Below are the code and all the weights of a small trained network. Each question names an input and a target symbol and asks about switching units off, where a switched-off unit gives its printed mean instead of its output.

import numpy as np


def w(rows, s, z=0):
    codes = np.array(rows[::2]) - 128.0
    scale = np.full(codes.shape[1], s)
    scale[-1] = z or s
    return codes * scale


def f(y):
    return y / 2 * (1 + np.tanh(0.7978845608 * (y + 0.044715 * y**3)))


def softmax(a):
    e = np.exp(a - a.max(-1, keepdims=True))
    return e / e.sum(-1, keepdims=True)


def log_softmax(a):
    a = a - a.max(-1, keepdims=True)
    return a - np.log(np.exp(a).sum(-1, keepdims=True))


def net(x, mask):
    ids = ['Φαβεζηθλμτ'.index(c) for c in x.split()]
    T = len(ids)
    res = E[ids] + P[:T]
    r = res
    for j in range(2):
        rows = slice(2 * j, 2 * j + 2)
        q, k, v = (r @ M[0][rows].T for M in (Q, K, V))
        z = softmax(np.where(np.tri(T) > 0, q @ k.T / 2**0.5, -1e9)) @ v
        o = O[0][rows]
        res = res + np.where(mask[j], z, o[:, -1]) @ o[:, :-1]
    y = f(res @ A[0][:, :-1].T + A[0][:, -1])
    res = res + np.where(mask[2:14], y, B[0][:, -1]) @ B[0][:, :-1]
    return log_softmax(res[-1] @ U[:, :-1].T + U[:, -1])


Q, K, V, O, A, B = {}, {}, {}, {}, {}, {}
E = w([
[115,102,110,114],'Φ',
[133,96,51,57],'α',
[143,108,131,127],'β',
[86,153,162,126],'ε',
[145,102,104,130],'ζ',
[145,139,119,148],'η',
[145,187,99,74],'θ',
[125,168,3,129],'λ',
[74,100,129,121],'μ',
[35,136,136,131],'τ',
],0.037)
P = w([
[143,118,132,127],'0',
[42,87,47,247],'1',
[164,129,158,68],'2',
[155,109,138,146],'3',
[24,123,61,254],'4',
[164,132,160,51],'5',
[160,98,144,147],'6',
[19,139,68,254],'7',
[162,136,157,47],'8',
[159,103,147,141],'9',
],0.011)
Q[0] = w([
[163,175,115,68],'h1',
[162,164,139,96],'h1',
[117,92,109,149],'h2',
[119,118,143,252],'h2',
],0.02)
K[0] = w([
[134,204,33,86],'h1',
[171,174,96,84],'h1',
[180,12,157,149],'h2',
[150,119,222,222],'h2',
],0.011)
V[0] = w([
[128,69,168,181],'h1',
[97,145,2,126],'h1',
[97,11,188,136],'h2',
[103,96,91,52],'h2',
],0.007)
O[0] = w([
[153,2,204,217,117],'h1',
[99,130,82,117,254],'h1',
[127,61,183,102,130],'h2',
[100,161,99,55,191],'h2',
],0.0092,0.0067)
A[0] = w([
[128,97,196,142,254],'n1',
[148,100,120,107,101],'n2',
[196,161,111,90,92],'n3',
[115,134,147,93,184],'n4',
[141,151,93,141,85],'n5',
[209,106,99,152,148],'n6',
[251,109,101,124,145],'n7',
[168,62,135,102,251],'n8',
[91,74,127,90,118],'n9',
[116,93,78,180,10],'n10',
[138,177,216,135,30],'n11',
[212,152,184,96,97],'n12',
],0.02,0.0064)
B[0] = w([
[155,49,128,110,219],'n1',
[178,127,105,129,162],'n2',
[86,155,189,115,209],'n3',
[134,73,132,152,180],'n4',
[140,57,128,184,184],'n5',
[137,144,151,199,199],'n6',
[93,181,183,141,201],'n7',
[164,150,55,97,249],'n8',
[154,157,163,128,233],'n9',
[155,160,172,89,210],'n10',
[212,214,156,108,148],'n11',
[128,98,80,253,140],'n12',
],0.015,0.012)
U = w([
[142,131,72,51,98],'Φ',
[113,161,160,24,151],'α',
[138,87,93,159,114],'β',
[165,132,247,78,9],'ε',
[157,194,144,108,166],'ζ',
[122,136,195,181,60],'η',
[86,177,194,96,118],'θ',
[77,130,94,116,200],'λ',
[145,77,142,85,135],'μ',
[101,78,183,129,166],'τ',
],0.012,0.011)

Each question gives the input, a string of symbols that net reads in full, and the target symbol t.
The units are the heads (2 rows each of Q, K, V and O) and the neurons (one row each of A and B). Each row of codes is followed by its name. A weight is (code - 128) times the scale printed after its matrix; where a second scale follows, it is the last column's (O, A, B and U).
mask holds one flag per unit, heads first, then neurons. A switched-off unit (its flag False) gives its mean, the last column of its rows in O or B, instead of its output. The means were averaged over made-up inputs and are rounded, as every weight is.
A unit's drop is (log p(t) with every unit on - log p(t) with that unit switched off) / (log p(t) with every unit on - log p(t) with every unit switched off).
The circuit of an input: a set's keep is (log p(t) with only the set's units on - log p(t) with every unit switched off) / (log p(t) with every unit on - log p(t) with every unit switched off). Starting from the 12 units with the biggest drops (on a tie, the unit counted first), units are removed one at a time, each time the one whose removal leaves the highest keep (on an exact tie, the one counted first), for as long as the keep stays at least 0.8.
circuit, biggest first: the units of the circuit, biggest drop first
unit that matters most: the unit with the biggest drop
k most important neurons: the k neurons with the biggest drops, biggest first
heads that matter: for each layer, one digit per head in row order, 1 if its drop is at least 0.15 and else 0, layers parted by /
drop of u: that unit's drop, to one decimal
input ε β ζ λ β μ, target λ: heads that matter : 01
input ζ ζ ζ ε ε, target τ: heads that matter : 11
input Φ Φ λ ζ μ ε ζ η ζ, target λ: heads that matter : 11
input λ θ ζ λ ε β β Φ, target α: 3 most important neurons : [n10; n5; n6]
input α ζ η ζ ζ ζ ε μ, target ε: circuit, biggest first : [n10; h1; n9]
input ζ η α, target α: circuit, biggest first : [n3]
input θ ζ η, target θ: circuit, biggest first : [n3; h1; n8]
input ζ β β τ β η α ζ β, target α: circuit, biggest first : [h2; n6]
input β θ ζ, target θ: circuit, biggest first : [n3; n8; h2; h1]
input ε ζ τ ζ λ, target β: 4 most important neurons : [n5; n3; n7; n9]
input η ζ Φ λ ζ Φ, target λ: 2 most important neurons : [n5; n10]
input α ε ζ λ Φ η, target λ: circuit, biggest first : [h1; n5; n10; n9]
input ζ θ ζ θ ζ ε ζ β, target μ: 3 most important neurons : [n7; n1; n3]
input β ε α ζ α η, target α: circuit, biggest first : [h1; n6]
input ε β Φ ζ, target ζ: 2 most important neurons : [n8; n7]
input ζ β μ ζ Φ ζ, target ζ: circuit, biggest first : [n7; n8; n1]
input α Φ ε θ τ θ ζ ζ η, target θ: circuit, biggest first : [n3; n8; h1]
input ζ ε Φ τ η ε α ε ζ, target α: unit that matters most : h2
input ζ τ Φ λ ζ β, target λ: 4 most important neurons : [n5; n10; n9; n7]
input ζ ζ ζ η η Φ η, target η: most important neuron : [n6]
input ε λ ζ η ζ Φ β, target β: 2 most important neurons : [n8; n12]
input ζ β ζ η ζ ζ ζ ζ Φ τ, target τ: heads that matter : 10
input λ ζ β Φ β τ, target λ: heads that matter : 01
input ε ζ μ, target μ: heads that matter : 11
input ε ζ β α μ, target ε: heads that matter : 10
input ζ ζ ε η ζ ζ ζ ε η, target η: 2 most important neurons : [n12; n7]
input ζ ε Φ ε Φ β Φ, target Φ: most important neuron : [n8]
input ζ ε β ζ η ε α, target α: 2 most important neurons : [n3; n9]
input ζ Φ θ η ε, target τ: 4 most important neurons : [n8; n1; n9; n7]
input η ε Φ λ ζ λ η ζ ζ θ, target θ: drop of n12 : 0.0
